Each row has a name. After each piece below comes the name of the row it's from, unless a question asks for something else. Each question is about the rows just above it. Places in a row count from 1.

[3,-17,-22,-3,-58,-1,19,37,-32,-24,71,-11,-12,20] -> (50)
[-12,-3,-3,-1,0,-3,1,-3,3,-1,9,-6,6,6] -> (93)
[-6,23,6,-1,61,7,-47,18,12,1,-31,21,-25,67] -> (20)
[18,7,9,4,3,6,-1,-3,-1,3,1,0,-11,7] -> (44)
[4,-10,5,-2,66,7,-52,20,13,1,-33,23,-27,73] -> (60)
[-12,-3,-3,-1,0,-3,1,-1,17,-3,18,-6,6,6] -> (152)
[-12,-3,-3,-1,0,-3,1,6,17,-3,18,-6,6,6] -> (157)
[35,14,18,5,10,10,5,-10,-3,16,-15,3,-34,23] -> (24)
[46,7,22,56,-17,88,79,-10,19,3,-12,-21,-28,-12] -> (139)
[-3,-1,3] begins in row and place	(44), 8
Where does [5,-10] start? Give its row and place.	(24), 7
Row and place where [7,22,56,-17,88,79,-10,19,3,-12,-21,-28] starts:	(139), 2
Where does [-10,-3,16,-15,3] start? Give its row and place.	(24), 8
[79,-10,19,3] begins in row and place	(139), 7

[-11,36,1,46,2,42,35,19,-23,-3,-23,-4,-13,6,-6,30,-4,-34,-18,-23,-27,-63,29,6,-4,-23,0,-31,21,-21,-5,9,-35,11,26,45,-27,-6,-35,-30,42,-37,-14,-17,-21,-16,4,-18,19,14,-13,-43,-1,-19,-8,38,-23,21,18,32,7] = (40)
[-12,-19,61,46,-34,14,17,17,-5,-7,-8,-7,-46,-28,-12,6,-6,-11,-8,-18,-18,-56,29,-16,6,-8,0,6,1,-2,-4,-27,-1,6,42,-13,-7,-5,-58,-4,14,-41,-18,32,8,-20,-3,-27,-33,35,-5,-45,-27,-19,9,38,-18,35,32,24,7] = (182)
[-11,2,29,46,-27,-42,-18,37,-15,-15,-28,33,-43,-38,17,1,10,13,-42,-46,-6,10,6,-25,-25,-28,0,6,17,54,18,7,9,12,8,-19,8,3,8,-49,-42,-24,-5,-15,-9,-10,14,21,30,42,-34,25,19,13,-45,38,8,24,33,-18,-2] = (96)
[-11,36,1,46,9,42,35,19,-23,-3,-23,-4,-13,6,-6,30,-4,-34,-18,-23,-27,-63,29,6,-4,-23,0,-31,21,-21,-5,9,-35,11,26,45,-27,-6,-35,-30,42,-37,-35,-7,14,-20,4,-18,19,14,-13,-43,-1,-19,-8,38,-23,26,18,32,7] = (116)
[-9,24,11,46,32,-22,6,-10,3,22,-31,12,39,6,-29,-4,29,1,-11,23,-36,-29,-12,-21,-31,-31,0,-21,37,9,-29,38,-51,23,-6,33,-18,-30,35,-32,-22,30,-34,-17,22,-18,10,17,-12,-5,-13,-5,16,-27,-56,38,-15,9,-32,14,-18] = (144)
[15,-4,-7,46,61,21,-3,-34,17,-3,1,-8,20,14,-34,30,25,-10,-24,27,-34,-18,8,14,2,1,0,-23,18,-26,-36,56,-46,3,11,43,-18,-6,13,-37,21,18,-14,-24,-21,-16,2,11,26,-18,15,-25,-1,-51,18,38,36,-23,-11,31,3] = (140)
[-17,7,38,46,-2,-57,-5,-8,-4,37,-53,-2,55,16,25,-27,4,31,8,5,-13,-36,9,-12,-17,-53,0,-27,18,45,26,-35,-21,-27,11,-5,-35,9,-6,-17,-57,18,-5,-13,22,18,17,32,-4,34,-12,24,14,7,-31,38,-24,-4,26,-28,-19] = (162)
[15,23,-7,46,61,21,-3,-34,17,-3,1,-8,20,14,-34,30,25,-10,-24,27,-34,-18,8,14,2,1,0,-23,18,-26,-36,56,-46,3,11,43,-18,-6,13,-37,21,18,-14,-17,-21,-16,2,11,26,-18,15,-25,-1,-51,3,38,-5,-23,-11,31,3] = (84)
[-12,-25,61,46,28,14,17,17,-5,-7,4,-7,-46,-28,-12,6,-6,-11,-8,-18,-18,-56,29,-16,6,-8,0,6,1,-6,-4,-27,-1,6,42,-38,-7,-5,-58,-4,14,-41,-18,32,8,-20,-3,-27,-33,35,-5,-45,-27,-19,9,38,-18,35,32,24,7] = (61)
find: [15,-4,-7,46,61,21,-3,-34,17,-3,1,-8,20,14,-34,30,25,-10,-24,27,-34,-18,8,14,2,1,0,-23,18,-26,-36,56,-46,3,11,43,-18,-6,13,-37,21,18,-14,-24,-21,-16,2,11,26,-18,15,-25,-1,-51,18,38,36,-23,-11,31,3]	(140)
The row with [15,23,-7,46,61,21,-3,-34,17,-3,1,-8,20,14,-34,30,25,-10,-24,27,-34,-18,8,14,2,1,0,-23,18,-26,-36,56,-46,3,11,43,-18,-6,13,-37,21,18,-14,-17,-21,-16,2,11,26,-18,15,-25,-1,-51,3,38,-5,-23,-11,31,3] is	(84)
Which row holds [-11,36,1,46,9,42,35,19,-23,-3,-23,-4,-13,6,-6,30,-4,-34,-18,-23,-27,-63,29,6,-4,-23,0,-31,21,-21,-5,9,-35,11,26,45,-27,-6,-35,-30,42,-37,-35,-7,14,-20,4,-18,19,14,-13,-43,-1,-19,-8,38,-23,26,18,32,7]?	(116)

[25,-43,4,25,43,-23] = (32)
[19,-2,-15,-5,-13,-9] = (104)
[25,-43,-15,-78,-10,-13] = (79)
[12,7,-27,13,-34,-15] = (30)
[2,-32,-35,-17,-46,-60] = (7)
[-15,-78,-10,-16,-3,-6] = (110)
find: [25,-43,4,25,43,-23]	(32)
Where does [-15,-78,-10,-13] start? Give its row and place.	(79), 3
Row and place where [-15,-78,-10,-16] starts:	(110), 1
Row and place where [2,-32,-35,-17,-46] starts:	(7), 1
Where does [-2,-15] start? Give its row and place.	(104), 2
Where does [25,-43,-15,-78,-10] start? Give its row and place.	(79), 1

[-9,-13,14,7,-2,2,9,19,32,12,17,30,-17,14,5,11,-36,-7,5] -> (64)
[-8,-15,15,15,12,18,0,16,32,9,-18,-1,-5,7,-19,2,-26,12,8] -> (164)
[-9,-15,16,11,5,8,7,19,37,12,6,20,-13,13,-4,8,-36,0,8] -> (15)
[3,44,29,-19,69,-22,17,-5,15,12,34,-18,-7,15,-7,-25,-47,-19,28] -> (62)
[-5,-10,4,-5,-19,-12,7,14,13,8,36,40,-19,12,23,14,-24,-19,-3] -> (129)
[13,54,7,-50,9,-17,24,72,-57,-14,20,25,-15,4,-34,26,-7,-23,17] -> (188)
[10,59,23,-42,48,-26,27,38,-21,1,38,6,-10,7,-12,5,-32,11,9] -> (207)
[-9,-16,17,14,9,14,4,18,36,11,-7,10,-10,11,-12,5,-32,7,9] -> (10)
[-7,-12,10,1,-11,-5,9,17,24,10,28,37,-19,14,14,13,-32,-13,1] -> (65)
[6,54,27,-32,61,-25,23,17,-2,7,38,-7,-11,15,-15,-13,-44,-26,30] -> (141)
[13,42,-2,-47,-12,18,9,-5,32,-18,-1,0,16,-3,-37,35,10,-14,9] -> (16)
[12,60,16,-48,30,-24,27,57,-40,-7,31,17,-15,10,-29,13,-23,-28,24] -> (86)
Row and place where [-10,11,-12,5,-32,7,9] starts:	(10), 13
Where does [18,0,16,32,9,-18,-1,-5] start? Give its row and place.	(164), 6
[-5,-19,-12,7,14,13] begins in row and place	(129), 4

[24,13,-5,81,65,-21,7] -> (124)
[13,24,13,-4,81,65,-2] -> (117)
[-1,28,-16,4,12,4,-13] -> (74)
[13,-4,81,65] begins in row and place	(117), 3
Row and place where [13,-5] starts:	(124), 2
Row and place where [28,-16,4,12] starts:	(74), 2
[-5,81,65] begins in row and place	(124), 3
find: [24,13,-5,81,65,-21,7]	(124)
Row and place where [24,13,-4,81,65] starts:	(117), 2

[-13,-20,2,21,-4,53,-22,-10,-2,11] : (81)
[-23,45,-31,-7,-12,-17,-14,-2,2,-3] : (209)
[84,9,-6,-2,11,-37,-43,-7,15,26] : (112)
[-16,24,-28,-35,-6,2,24,18,-7,-17] : (92)
[1,24,-31,6,-23,7,7,-6,19,29] : (201)
[24,1,14,8,18,-23,1,-16,20,-4] : (134)
[23,-17,-27,34,-6,16,13,11,-20,-2] : (27)
[10,14,-33,1,-11,27,-17,-5,20,9] : (172)
[-3,10,-28,-5,-11,28,-17,-6,29,19] : (137)
[-17,31,-11,-12,-26,10,10,21,21,3] : (77)
[47,-6,9,18,12,38,-19,6,-11,-2] : (21)
[-37,-43] begins in row and place	(112), 6
Row and place where [1,24] starts:	(201), 1
[-6,29,19] begins in row and place	(137), 8
[14,-33,1,-11] begins in row and place	(172), 2
Row and place where [-33,1,-11,27,-17,-5,20] starts:	(172), 3

[-19,-16,-21,-16,-15,-10,-3,1,17,45]  (99)
[-29,-31,-21,-26,-24,-25,-19,-19,-23,-29]  (48)
[-13,-3,2,12,19,26,27,36,22,32]  (49)
[-19,-7,3,14,21,29,32,21,73,42]  (125)
[-13,-13,-10,-13,-10,-9,1,-3,17,51]  (13)
[3,-1,-11,-15,-12,-16,-16,-13,-22,-6]  (119)
Row and place where [-3,1,17] starts:	(99), 7
[-19,-16,-21,-16,-15,-10,-3,1,17] begins in row and place	(99), 1
Where does [-16,-16] start? Give its row and place.	(119), 6
[1,-3] begins in row and place	(13), 7
[-29,-31] begins in row and place	(48), 1

[27,2,9,12,-14,32,31,16,-43,-12,15,-3,29,12,8,27,-26,49,23,-41,-22,1,-27,14,12,51,3,-29,-31,7,-13,8,14,35,44,-38,-39,11,10,72,-1] -> (51)
[-28,49,9,53,-14,32,31,16,-43,-12,15,-3,29,12,8,27,-26,49,23,-41,-22,1,-27,14,12,51,3,-29,-31,7,-13,8,14,35,44,-38,-39,11,10,72,-1] -> (29)
[8,53,10,38,-12,-33,-28,6,-10,20,-19,7,25,43,27,-19,-19,16,-9,-42,19,-4,18,36,36,-38,-68,-71,-34,27,-25,1,-14,9,2,4,-47,-44,3,27,-2] -> (126)
find: [27,2,9,12,-14,32,31,16,-43,-12,15,-3,29,12,8,27,-26,49,23,-41,-22,1,-27,14,12,51,3,-29,-31,7,-13,8,14,35,44,-38,-39,11,10,72,-1]	(51)
[-38,-68,-71,-34,27,-25,1] begins in row and place	(126), 26
Where do [-28,49,9,53,-14,32,31,16,-43,-12,15,-3,29,12,8,27,-26,49,23,-41,-22,1,-27,14,12,51,3,-29,-31,7,-13,8,14,35,44,-38,-39,11,10,72,-1] appear?	(29)
Where does [9,53] start? Give its row and place.	(29), 3
Where does [7,25,43] start? Give its row and place.	(126), 12

[4,-15,29,-37]  (68)
[5,45,-46,-34]  (11)
[5,45,-65,-4]  (25)
[-7,-55,47,-25]  (145)
[-53,47,-25,37]  (33)
[-49,-12,-29,18]  (87)
The row with [5,45,-65,-4] is	(25)
[-53,47,-25,37] is in which row?	(33)
Where does [-53,47,-25] start? Give its row and place.	(33), 1
Row and place where [29,-37] starts:	(68), 3
Row and place where [45,-46] starts:	(11), 2
Row and place where [-55,47,-25] starts:	(145), 2
Row and place where [4,-15] starts:	(68), 1

[-4,15,-73,-43,-31] : (5)
[-36,10,-32,24,1] : (175)
[-2,19,-1,0,17] : (55)
[-66,33,-88,-48,-15] : (28)
[19,-7,3,6,6] : (19)
[10,-31,24,1,-4] : (142)
[-2,-1,19,16,17] : (114)
[-1,-17,26,4,3] : (73)
[-36,10,-32,-24,-7] : (71)
[26,-19,14,9,-4] : (102)
Row and place where [-4,15] starts:	(5), 1
Row and place where [10,-32,24] starts:	(175), 2
[-2,19,-1] begins in row and place	(55), 1

[14,27,-72,-13,31,10,39,-59,-31,-73,-17,16,-1,2,-24,-20,-22,-15,-8,13,-2,24,-49,82,-5,-10,-62] = (4)
[-21,2,16,-3,-18,-35,-36,-48,-26,-26,38,34,35,43,26,50,-21,-1,-3,-5,-27,-3,-22,63,49,17,28] = (100)
[-59,-31,60,-7,-57,38,50,34,43,-35,-36,35,-26,-48,-26,26,-21,-20,25,15,-11,-3,1,-74,49,7,19] = (14)
Row and place where [26,-21,-20] starts:	(14), 16
Where does [-21,2,16,-3] start? Give its row and place.	(100), 1
Row and place where [25,15,-11] starts:	(14), 19
[-35,-36,-48,-26,-26,38,34,35,43,26,50,-21] begins in row and place	(100), 6
Row and place where [27,-72] starts:	(4), 2

[-11,-6,-35,-32] : (156)
[-14,25,14,19] : (78)
[6,32,-1,21] : (105)
[22,47,15,34] : (123)
[0,-16,35,-8] : (36)
[-68,13,-13,-37] : (98)
[-32,-37,7,-32] : (103)
[25,-14,-6,20] : (106)
[-43,-13,-6,-35] : (158)
Where does [25,-14] start? Give its row and place.	(106), 1
Row and place where [-1,21] starts:	(105), 3
Row and place where [-13,-6,-35] starts:	(158), 2
[25,14] begins in row and place	(78), 2
Row and place where [32,-1,21] starts:	(105), 2

